Here is a tiny trained network, its code and every weight. The questions are about switching its units off for an input and a class, where a switched-off unit gives its printed mean instead of its output.

import numpy as np


def w(rows, s, z=0):
    codes = np.array(rows[::2]) - 128.0
    scale = np.full(codes.shape[1], s)
    scale[-1] = z or s
    return codes * scale


def norm(h):
    return h / np.sqrt((h * h).mean(-1, keepdims=True) + 1e-5)


def f(y):
    return np.maximum(y, 0)


def log_softmax(a):
    a = a - a.max(-1, keepdims=True)
    return a - np.log(np.exp(a).sum(-1, keepdims=True))


def net(x, mask):
    res = np.array(x, float).reshape(1, 6) / 4 @ E
    u = 0
    for l in range(3):
        y = f(norm(res) @ A[l][:, :-1].T + A[l][:, -1])
        res = res + np.where(mask[u : u + 10], y, B[l][:, -1]) @ B[l][:, :-1]
        u += 10
    return log_softmax(norm(res)[-1] @ U[:, :-1].T + U[:, -1])


A, B = {}, {}
E = w([
[8,108,139,152,63,80,154,2,55],'x0',
[150,114,109,143,66,144,52,108,113],'x1',
[107,70,88,157,129,130,139,152,155],'x2',
[145,140,99,142,171,193,148,74,126],'x3',
[181,144,154,218,79,176,174,113,106],'x4',
[111,132,144,197,142,75,79,151,158],'x5',
],0.0075)
A[0] = w([
[170,165,178,184,151,170,138,115,87,123],'L0N0',
[80,156,106,81,178,96,36,117,156,5],'L0N1',
[148,122,174,118,125,145,133,212,136,182],'L0N2',
[184,118,138,156,71,91,166,156,101,69],'L0N3',
[92,62,68,172,123,154,134,170,152,128],'L0N4',
[77,141,161,188,130,95,63,123,200,118],'L0N5',
[92,139,172,80,88,99,159,186,134,163],'L0N6',
[127,117,126,98,141,95,112,111,133,54],'L0N7',
[157,193,124,57,60,117,123,136,104,133],'L0N8',
[139,254,162,150,176,107,87,76,138,145],'L0N9',
],0.0097,0.0024)
B[0] = w([
[140,11,138,170,150,189,203,45,184,227],'L0N0',
[155,106,160,92,85,186,116,111,165,225],'L0N1',
[77,108,144,192,120,120,167,97,31,254],'L0N2',
[39,63,208,235,148,154,126,70,185,193],'L0N3',
[49,103,124,44,105,223,167,109,4,200],'L0N4',
[101,199,47,159,76,134,128,124,170,219],'L0N5',
[74,165,90,200,109,115,246,183,190,210],'L0N6',
[138,135,253,182,83,140,87,113,98,158],'L0N7',
[45,75,37,143,30,145,107,195,83,213],'L0N8',
[8,82,40,135,147,155,161,220,111,227],'L0N9',
],0.0057,0.0053)
A[1] = w([
[177,102,94,113,184,90,102,144,89,118],'L1N0',
[247,126,150,155,137,206,135,255,128,95],'L1N1',
[139,140,133,186,123,120,106,152,238,119],'L1N2',
[87,111,115,142,119,106,195,111,132,252],'L1N3',
[162,166,139,147,115,157,159,100,156,20],'L1N4',
[140,162,119,33,137,108,95,153,172,95],'L1N5',
[54,129,180,60,108,145,98,148,188,137],'L1N6',
[150,194,113,112,140,191,153,109,160,185],'L1N7',
[128,110,146,71,146,100,96,106,169,93],'L1N8',
[123,78,58,181,110,229,125,121,120,174],'L1N9',
],0.0086,0.002)
B[1] = w([
[123,51,136,180,149,125,173,67,150,133],'L1N0',
[138,132,127,181,167,57,101,36,29,188],'L1N1',
[99,150,105,102,59,183,86,89,100,151],'L1N2',
[210,160,50,88,163,110,114,121,154,210],'L1N3',
[141,113,162,149,51,183,136,142,127,138],'L1N4',
[172,66,171,177,106,135,132,112,84,141],'L1N5',
[142,41,156,177,161,219,148,81,103,167],'L1N6',
[70,140,47,87,188,179,95,136,175,151],'L1N7',
[148,112,254,145,91,212,254,86,189,132],'L1N8',
[78,129,135,30,84,96,96,190,121,246],'L1N9',
],0.0077,0.012)
A[2] = w([
[171,159,103,33,85,84,183,72,102,130],'L2N0',
[97,101,139,149,67,2,78,19,119,253],'L2N1',
[170,195,31,149,213,171,207,130,202,168],'L2N2',
[97,191,184,21,186,160,103,108,185,190],'L2N3',
[216,111,116,91,63,106,17,89,99,191],'L2N4',
[143,78,210,164,54,164,167,140,182,152],'L2N5',
[123,150,81,29,94,156,46,150,152,93],'L2N6',
[118,74,170,119,132,152,149,49,159,179],'L2N7',
[222,120,197,49,113,114,135,199,199,104],'L2N8',
[99,76,86,124,93,116,145,152,143,180],'L2N9',
],0.0079,0.0028)
B[2] = w([
[157,203,121,148,160,105,43,125,64,188],'L2N0',
[212,104,80,100,197,124,153,125,99,251],'L2N1',
[125,120,163,80,43,27,99,203,155,206],'L2N2',
[168,86,67,128,35,174,183,203,202,166],'L2N3',
[177,115,110,94,140,3,142,126,208,209],'L2N4',
[106,62,179,180,112,165,92,154,247,180],'L2N5',
[105,174,222,91,108,109,131,194,150,219],'L2N6',
[234,72,162,223,137,148,74,119,193,199],'L2N7',
[185,59,168,171,167,233,96,129,116,130],'L2N8',
[99,161,131,123,145,213,128,193,104,253],'L2N9',
],0.0072,0.0068)
U = w([
[158,65,165,161,126,169,134,85,155,147],'0',
[164,132,87,122,195,68,113,66,69,151],'1',
[80,126,116,85,111,135,143,144,94,138],'2',
[134,132,86,113,102,133,134,162,144,140],'3',
[161,123,127,87,89,65,132,157,157,133],'4',
[131,183,85,105,107,144,98,149,127,143],'5',
[137,195,199,123,120,120,114,112,140,62],'6',
[145,248,227,131,162,109,122,53,166,2],'7',
],0.015,0.008)

Each question gives the input, the list of numbers given to net, and the class t.
The units are the neurons (one row each of A and B). Each row of codes is followed by its name. A weight is (code - 128) times the scale printed after its matrix; where a second scale follows, it is the last column's (A, B and U).
mask holds one flag per neuron, layer by layer. A switched-off neuron (its flag False) gives its mean, the last column of its row in B, instead of its output. The means were averaged over made-up inputs and are rounded, as every weight is.
A unit's drop is (log p(t) with every unit on - log p(t) with that unit switched off) / (log p(t) with every unit on - log p(t) with every unit switched off).
The circuit of an input: a set's keep is (log p(t) with only the set's units on - log p(t) with every unit switched off) / (log p(t) with every unit on - log p(t) with every unit switched off). Starting from the 12 units with the biggest drops (on a tie, the unit counted first), units are removed one at a time, each time the one whose removal leaves the highest keep (on an exact tie, the one counted first), for as long as the keep stays at least 0.8.
circuit, biggest first: the units of the circuit, biggest drop first
k most important neurons: the k neurons with the biggest drops, biggest first
k most important neurons of layer l: the k neurons of layer l with the biggest drops, biggest first
input [-7,4,7,7,-4,3], class 1: circuit, biggest first -> (L1N1)
input [-4,-2,2,-3,-1,8], class 5: circuit, biggest first -> (L0N5; L1N2)
input [-6,-4,-8,1,5,-8], class 2: 2 most important neurons -> (L0N8; L1N7)
input [-4,-6,6,0,1,5], class 2: 3 most important neurons -> (L0N4; L2N4; L2N7)
input [5,7,2,-7,7,-1], class 0: 2 most important neurons -> (L0N3; L2N5)
input [5,2,-2,-1,1,4], class 1: 2 most important neurons of layer 0 -> (L0N8; L0N6)
input [3,6,-7,-6,1,8], class 5: circuit, biggest first -> (L0N5; L2N2)
input [6,0,5,3,-4,-7], class 5: 2 most important neurons of layer 1 -> (L1N1; L1N5)
input [7,3,0,5,-2,-7], class 1: circuit, biggest first -> (L2N0; L0N9; L2N1)
input [-2,6,-6,-6,0,4], class 2: circuit, biggest first -> (L2N7; L1N3)
input [-6,-2,8,-2,-6,-3], class 2: circuit, biggest first -> (L0N4; L0N2)
input [-5,8,5,3,3,6], class 4: circuit, biggest first -> (L1N9; L2N4)
input [8,3,-8,-3,-4,-4], class 1: circuit, biggest first -> (L1N9; L2N1)
input [2,-2,2,-2,-1,-5], class 5: circuit, biggest first -> (L2N0; L1N3)
input [-6,-6,-6,1,4,-2], class 1: most important neuron of layer 0 -> (L0N5)
input [-5,8,1,7,-2,1], class 4: 3 most important neurons -> (L1N9; L2N4; L2N6)
input [5,1,2,-1,-4,2], class 1: 3 most important neurons of layer 1 -> (L1N9; L1N3; L1N4)
input [3,-7,-5,-2,5,-8], class 5: circuit, biggest first -> (L2N0; L1N3)
input [-6,3,-8,2,6,8], class 2: 3 most important neurons -> (L0N9; L0N0; L1N9)
input [-2,2,8,-8,8,1], class 0: circuit, biggest first -> (L0N3)
input [-2,3,-5,-3,-4,-2], class 2: circuit, biggest first -> (L0N8; L2N7; L1N6)
input [5,7,0,8,-8,-7], class 0: 2 most important neurons of layer 0 -> (L0N2; L0N9)
input [1,-8,4,3,5,-4], class 4: 2 most important neurons of layer 1 -> (L1N3; L1N6)
input [-8,-8,2,6,-8,7], class 0: 2 most important neurons of layer 0 -> (L0N1; L0N6)
input [-3,5,-4,-3,6,-3], class 0: 4 most important neurons -> (L0N3; L0N0; L2N5; L0N5)
input [5,0,3,2,-2,5], class 1: 4 most important neurons of layer 0 -> (L0N9; L0N8; L0N6; L0N0)
